Below is a small trained network, with its code and all its weights. Each question gives an input and a class and asks what happens when units are switched off, that is, made to give their printed mean instead of their output.

import numpy as np


def w(rows, s, z=0):
    codes = np.array(rows[::2]) - 128.0
    scale = np.full(codes.shape[1], s)
    scale[-1] = z or s
    return codes * scale


def f(y):
    return y / 2 * (1 + np.tanh(0.7978845608 * (y + 0.044715 * y**3)))


def log_softmax(a):
    a = a - a.max(-1, keepdims=True)
    return a - np.log(np.exp(a).sum(-1, keepdims=True))


def net(x, mask):
    res = np.array(x, float).reshape(1, 4) / 4 @ E
    y = f(res @ A[0][:, :-1].T + A[0][:, -1])
    res = res + np.where(mask, y, B[0][:, -1]) @ B[0][:, :-1]
    return log_softmax(res[-1] @ U[:, :-1].T + U[:, -1])


A, B = {}, {}
E = w([
[128,128,128],'x0',
[221,216,104],'x1',
[102,185,251],'x2',
[128,128,127],'x3',
],0.014)
A[0] = w([
[94,90,134,82],'n1',
[154,77,68,26],'n2',
[153,106,143,129],'n3',
[82,66,144,99],'n4',
[63,70,137,111],'n5',
[35,56,136,110],'n6',
[95,171,150,38],'n7',
[156,109,61,11],'n8',
[149,70,40,81],'n9',
[251,151,127,98],'n10',
[211,181,118,104],'n11',
[118,129,69,3],'n12',
[144,118,148,86],'n13',
[109,165,169,32],'n14',
[200,217,112,115],'n15',
[114,124,69,65],'n16',
[132,134,157,86],'n17',
[140,103,141,71],'n18',
[115,140,120,148],'n19',
[88,176,147,89],'n20',
[109,144,117,125],'n21',
[68,219,187,32],'n22',
[94,53,139,80],'n23',
[161,152,125,59],'n24',
[152,97,146,53],'n25',
[116,138,121,113],'n26',
[132,106,52,36],'n27',
[158,95,129,45],'n28',
],0.018,0.0041)
B[0] = w([
[116,169,93,172],'n1',
[203,79,186,194],'n2',
[142,127,122,128],'n3',
[92,182,91,203],'n4',
[92,189,34,215],'n5',
[75,188,55,247],'n6',
[172,71,151,168],'n7',
[150,84,167,185],'n8',
[181,92,223,228],'n9',
[76,177,82,229],'n10',
[75,190,46,224],'n11',
[135,94,153,161],'n12',
[143,106,122,129],'n13',
[163,2,201,183],'n14',
[38,168,39,247],'n15',
[165,95,181,169],'n16',
[144,80,139,151],'n17',
[125,145,127,126],'n18',
[124,193,138,131],'n19',
[180,117,147,175],'n20',
[136,144,126,128],'n21',
[200,34,238,244],'n22',
[85,191,103,201],'n23',
[98,152,108,157],'n24',
[133,112,122,122],'n25',
[134,144,127,126],'n26',
[156,59,198,192],'n27',
[147,175,136,131],'n28',
],0.0097,0.016)
U = w([
[67,150,13,2],'0',
[189,98,251,254],'1',
],0.014,0.00045)

Each question gives the input, the list of numbers given to net, and the class t.
The units are the neurons (one row each of A and B). Each row of codes is followed by its name. A weight is (code - 128) times the scale printed after its matrix; where a second scale follows, it is the last column's (A, B and U).
mask holds one flag per neuron, in row order. A switched-off neuron (its flag False) gives its mean, the last column of its row in B, instead of its output. The means were averaged over made-up inputs and are rounded, as every weight is.
A unit's drop is (log p(t) with every unit on - log p(t) with that unit switched off) / (log p(t) with every unit on - log p(t) with every unit switched off).
top k neurons: the k neurons with the biggest drops, biggest first
drop when u is switched off: that unit's drop, to one decimal
input [-5,7,7,-1], class 0: top neuron	n15
input [-2,8,7,7], class 0: top 2 neurons	n15; n11
input [2,-6,6,-6], class 0: top 4 neurons	n6; n5; n9; n4
input [-7,-7,6,-8], class 0: top 2 neurons	n6; n5
input [2,-5,5,2], class 0: top 3 neurons	n6; n5; n9
input [2,2,3,-1], class 1: top 2 neurons	n6; n5
input [-6,-1,-2,-3], class 1: top 2 neurons	n15; n11
input [-2,-5,-7,5], class 1: drop when n9 is switched off	0.5
input [-2,7,-8,3], class 1: drop when n9 is switched off	1.2
input [0,0,-4,-5], class 1: drop when n21 is switched off	0.0
input [-3,-7,6,5], class 0: drop when n6 is switched off	0.4
